[  4  -6  -3   3  -7  -3   4 -10   3  -4  -6  -2  -1   3   1   4   2   2
  -3  -4   5   8  -1  -5   9   9   0  -3   2   6  -3   4   7  25  -1   7
 -10] | R + Sige
[  0  -4  -5  -7 -11   7   4  -2   4   0  -2  -2  31   7  -8  -2   0   1
  -3   0   2  -2  -1   2  -7   6   2   4  -6  -5  -1  -6   6   7  -8   2
  -5] | R + Sige
[ -4  -2  -5  -4 -13  19   2  -8   7  -4   3  -5  48   8 -18   2  -3   9
  -1  11   2   0   1   9 -14   5  -3   7 -20  -1  -1 -11  11   3 -15   7
  -7] | R + Sige
[ 1 -2  1 -4 -9  6  2 -3  3 -3  1  0 24  4  1 -8 -7 12  2  0  6  3  1 -4
  5 15 -4 -8 -1 -1 -5  4  4 10 -2  6  2] | D + Sige
[  0  -6   1  -6 -16   5   1  -3   3  -2  -3  -1  16  10  -3  -2  -2   4
   0  -3   4   5   0  -2  -2  15  -1   2  -1   0  -2   4   8   8 -20   6
  -6] | R + Sige
[  4  -1  -4   1  -3   9  10  -5   4  -8   2  -4  27   5  -8  -5  -4  -1
  -2   6   0   5  -1  16  -3  12   2   2 -10  -1  -3  -1   5   5 -10  -2
   5] | D + Sige
[ -3  -5   1  -5 -14  -4  13   0   1  -9   3  -3 -10  11   4  -2  -1  -1
   4  -4   6  15  -1  -2   4  23  -3  -1  10   0  -2   9  -1  17 -11  -7
  -5] | D + Sige
[ -1  -2   0   2 -15   7   1   0   1   3  -1  -2  21   7  -5  -6  -4   4
  -3   6  -3  -5   4   0  -5  11   1  12  -4  -4  -4   6   1   9 -10   0
  -7] | D + Sige
[ -2   0   1   7 -11   3  -5  -3   1 -14   0   2   5   7  -6   0   2  -3
  -1  -4  20   9   2   3  -3  18   1   3   5  -3   6  10   3   3  -6   5
   1] | D + Sige
[  3  -4   6  -2  -5   1   4  -4 -12   1  -3  -2   7   7  -4   5  -1   2
  -3   0   6   3  -6   2 -12  11   0  -2   0  -3   2   2   0   2  -6   6
  -3] | R + Sige
[  5  -4  -5  -3 -10  11   6  -7   1   7  -5  -1  30   5  -9  -1  -4  -1
  -4   8   3   9  -1   0  -5  14  -1   8  -8  -1  -4  -1   7   6  -9   6
  -8] | D + Sige
[  1  -5   1   1 -12   0  -4   1  -1  -1  -2  -2  -4   9  -6   5   0  -7
   1  -4   9  16  -6  -3  -2  15   1   2  13  -3   1   7   5   7  -5   3
   3] | D + Sige
[  2   0  -2   1 -10   4  -4  -2   0  -2  -2  -3  13  -4  -8   5  -2  -5
  -4   0   2   6  -1   2   0   4   2   2  -3  -6   3  -3  -3   5  -4   6
  -5] | R + Sige
[ -2  -4  -4   6  -1  -5   0   4  -3   6  -3  -1  -1   2  -2   3  -2   1
  -3 -13   4   9   3   3 -10   6   2 -15   1  -2   2   3  -1   2   0  11
   2] | D + nadi
[ 0 -6 -7 -2 -6  2 -3 -4  2  4 -1  2  1  8 -6 -2 -3  1 -1 -4  6 14  3 -5
 -6 15  1  0  8  5  2  4  8  2 -8  7  4] | D + Sige
[  4 -11   3  -3  -7   0   4   4   6  -8  -5  -3  13   5  -3   2   0   3
  -8   1   7   3   0  -7   2  10   6   5   6  -2  -6   4   7   5  -6  12
  -8] | R + Sige
[  1  -5   3   1  -7  -5  -8   4  -1  -3  -5   4 -31   9   9   6   1  -2
   0 -18  11  12   6  -7   4  10  -3  -5  25  -2  -7  12   0  14  -3   6
  11] | R + Sige
[ -5  -7  -1  -5  -5   1  -1   9   4  -6  26   1   1   7  -2  -5  -6  -3
   3  -1   5  14   1  -1   0  18  -1 -11   6  -4   5   1   2  13  -7  11
  -3] | D + Sige
[ -1  -6  -7   0 -11   3 -10  -4   0  -5   1   6  16   4  -8   2   2  -5
  -6   4  -1   8   5  -2  -6   4   0   2   3  -3  -1   0   6   2 -10   6
  -3] | D + Sige
[  6  -8  -2  -2   3 -12  -2   0  -1  -3  -5   1 -16   4   6   9   5   1
   2  -8   9   9 -11  -3   4   6   3  -9  11   6  -2   2   3   3   8   7
   1] | R + nadi
[ -1  -1   0  -1 -13  -3  -5  -5   2  13   0   2  -4   2   0  -3   0  -5
   1   0   2  12  -2  -2   1  13  -3   4   9  -2  -1   6   8   7   0   1
   2] | D + Sige
[ 1 -4  2  1 -6  1  2 -1  3 -1  9  1  7  6 -4  3 -1 -1 -3  1 10  7 -9 -6
  2 10  1  6 12  0  1  3  0  7 -6  4 -3] | D + Sige
[ -2 -10   1  -3 -13   3   4  -2   0  -2  -3   5   1  18  -1  -6  -2  -3
   8  -2   6  15   2  -1  -2  21   0  -3   9  -1   1  19   9  15  -8  10
  -2] | D + Sige
[  0  -3  -4   6 -11 -10 -11   4   0  -4  -6   2 -27   6   4  -5   1  -4
   2   0   6   7  -5  -6   7  13  -1   6  25   0  -1  15  -4  13  -6  -7
   0] | D + Sige
[ 0 -1 -1 -1 -8 -1 -1 -1  1 -2 -1 -3  2  3 -2  2 -3 -2  0 -3  4 15  2  5
 -4 15  3  1  4  3  2  7  9  4 -5  4 -2] | D + Sige
[ -5  -4  -2   2  -8 -13  -6   6   7  -6  -6   2 -32   4   9  -5   1  -2
   3  -3   6  13   2  -8   4  14   2   3  19   6   2  12  -2  11  -4  -1
   3] | D + Sige
[ 4 -3  1  1 -7 -8 -3  2 -4 -6 -2  2 -6  3  2  5  0 -1  3 -3  8  8 -1 -4
  1 15  2  1 15  0 -1  8  1  9 -3  2 -3] | D + Sige
[ -2  -1   4   2  -3   1   7  -2   1  -1   1  -1   2   5 -12  -4  -3  -4
   0   0   2   4   0 -10   2  13  -3   7   4  -1   2   4  -4  10  -1   4
  -2] | D + Sige

[  6  -5   0  -2   1  12  19   2   3   7   0   5  -2   6   1  10  -8  -4
   2  11  11 -16  12  -3  -8   2   3   2   3   2  -6 -24  -1   0   4 -18
 -11] | nem + gusi
[  9 -10   1   0  10   6   0  -4  21  10  -4  -7   0  16   6  -1   5  -7
   8   8  -6 -17   8  -4   0   6  18   5   7   2 -11 -15  -4   9   4 -10
 -12] | Foru + gukor
[  5 -16  -6  -6   4  -5   1   3   5  -3   4  -4   5   0  14  18  -8   9
  15  16  16 -23  13 -15  21 -12   9   1   5  15  -8 -45  -3 -11   2  -7
   9] | nem + gukor
[  6 -16  -1   3  16   4  -1   2   2   2   2  -1   1   4   6  11   0   7
   4  16  11 -19   9 -10  -2 -10  13  -8   1  -2 -12 -32  -1   4   1 -13
  -2] | nem + gukor
[  7 -17  -3   2  11  -2   1   2  20   9   2  -8   1   0   4  21  -1   6
   8   4   4 -21   7   1  10   0  10  -6   5   3 -10 -29   0  -4  12  -8
  -5] | nem + gukor
[  5  -6   1  -2   3  -5   3  -6  14   9   4  -3  -5   1   6  21  -1  -2
  -5   9   4 -17  15  -2   4  -1  11   6   2   1  -8 -22  -8  -3   2 -12
  -4] | nem + gukor
[  5  -8   3  -4   3 -10  -2 -12  24  13   3 -11  -3  11   6   2   0 -11
  16  17   9 -13  10   2  -6   7   9  -5   3  11  -2 -28   3  10   2  -2
  -1] | nem + gukor
[  4 -19   2   2   9  10  -2   1   1  16  12   9   3  12   4   5  18   3
  -3   6 -10 -15  10 -25  -5  -7  21  11   3   9 -12   4  -7  -2  -1 -16
 -18] | Foru + gukor
[  6   2   0   3 -12  15   3   7  -4  -1  -2   4   4  15   1 -10  10  -6
  -2   7   1  -5   8 -13  -5   3  -4   0   2  -3 -26  -5   5  10   2 -11
  -5] | Foru + gusi
[  3 -14  -4   0 -11   1   1   4  11  -1  11  -2   2  25   3 -29  -8 -15
  17  14  12 -25   5 -10  -1  -1   8  -3  -6  10  -1 -21   1  22   4 -17
   0] | Foru + gusi
[  3 -19   0   1  15  -5  -1   2  20  17  11  -6   0  20   8   6   8  -3
   8   8  -5 -19   7 -18   7  -5   7  -2   4   7 -10 -14  -5   9  -1  -5
 -17] | Foru + gukor
[  4 -13   2   1  16  -1  -4  -1   6   9   7  -9   0   1   9  10  -6   3
  19   9  11 -22   7   6   4   0  13   2   2   7 -15 -28  -2   0   2 -10
  -4] | nem + gukor
[  9 -16  -5   1   5   0 -14   0   8  12   7 -10   2  18  12  16   0 -41
   7  26   7 -21  12 -18   5  -1  14  12   4   7 -15 -28   1   8   0 -15
 -11] | Foru + gukor
[  1  -5  -4  -7  -4  13   0   2  -7   6  -3   8   5   9   5 -20  10  -3
  -4  13  -4 -11   6  -9  -6   1   9  10  -8  -5  -5   7  -3  11   7 -14
 -18] | Foru + gusi
[  5  -5  -7  -5   0  -3   4  -5   9  25  10   7  -1   6   4   8   2  -5
   0  19   5 -13  10  -5 -18  -3   7  -1   6  10  -7 -14   0  13   2 -13
   1] | nem + gukor
[ 10  -1  -1  -6  -2  12   3   0  -9  -3   1   8  -7   0   7   3 -13  -8
   6   5  16 -22  12 -11  -3  -5   9   5  -2   7  -6 -29   6   5   4 -15
  19] | nem + gusi
[  8  -7  -1   6  12  -7  -4  -6  20   5   1  -3  -9   4   3  18  -1  -1
   3   4   3 -11  16   2  11  -5   7  -2   4   8 -13 -21   0  -4   0   1
  -7] | nem + gukor
[  5 -17 -26  -3 -16  15  -2  -3   0  -6   5   0   2  22  -3  -8  -1  -4
   8  17   5 -16  21 -25  -5   0   4   3   5   9   1 -15  -2  11   3 -32
   0] | Foru + gusi
[  5 -17  -2  -1   1  11  15   2  11   6   5   6   6  11  -9 -17   3  -9
   0  10   3 -10   2  -3  -8   8  12   2  -2  -3   0  -6  -1  12  -2 -16
 -12] | Foru + gusi
[  4   1  -4  -2  -5  13   9 -28  -1   1   4   6   0   4   0  -4  -2  -4
   6  20   9 -18   7  -6  -6   0   7   8   1  -1  -7 -10  -2   5   6 -20
   2] | nem + gusi
[  2  -9   6  25   0   8   4   4   2  -5   0  -6   3   0   8  -5  -9  -9
   8   4  17 -18   6 -21   2  -1  11  -4  -4  -8  -7 -33   5   8   3  -4
  -1] | nem + gusi
[  3  -9   5  -3  15   4   5   4  13   3   1  -2   5  -1   1  -9 -15  -4
   6   7  32 -25   2  23  -3  10  11  -6 -10 -12  -6 -36   5  11   6  -6
   2] | nem + gusi
[  5 -15 -11  -1 -10  14  -2  -2  -2  10  15   2 -11  26   6  25   5 -12
  -1  26  -4 -19  27 -28  -7   2   4  13   7  24  -9 -16   2  11  -1 -36
   8] | Foru + gukor
[  3  -9   5   0   3  13   1   6 -10  -2   0   6   3  -1   6   5  -3  -4
   3  17  23 -12   8   2  -5   1  -5   5   0  -4 -13 -28  -2   4   1  -6
   9] | nem + gusi
[ 16  -9   0   2  -3  20   3  11  -4  -1  -1   6   4   8   8 -20  -5   3
   3   0   7 -13   8 -10  -4  -2   6   8  -1  -5  -7 -15   0  11  -1 -17
 -12] | Foru + gusi
[  0 -11  -6  -1 -20  18   3   8  -5   1   1   7   9  22  -1   8   2  -4
   0   3   4 -10  15 -10 -14   5   1   4  -3   9   0  -5   6  16  11 -26
  -1] | Foru + gusi
[ 10   9  -3  -3   1  10   1  -1   5  -2   4   0   4   2  -1   5  -5 -12
   0  20  13  -8  11  -4  -5   4  -7  -5   2  -5  24 -28   6   4   5  -6
  10] | nem + gusi
[  2 -17  -1  -6   2   4  -5   3  10  19   6  -5   4  24  18  17   2  -5
   4  13   0 -18  21 -16  -1   1  10   4   2  12 -11 -13  -1  13   1 -18
  -6] | Foru + gukor
[  3 -21  -3  -5   1  16   5   3  -1  -2   7   4   4   6  11 -23  -6   1
   4  15  11 -24  11 -16   0   4  14  12   4  -4 -12 -20   1   8   4 -17
  -9] | Foru + gusi
[  6 -10   3  -2  25   7   3  -2  12  14   4   2   4 -13   3   9  -2   9
  -1  17   7 -18  -6   4   5  -8  19  19   5 -16 -16 -15 -13  -7   0  -2
 -17] | nem + gukor
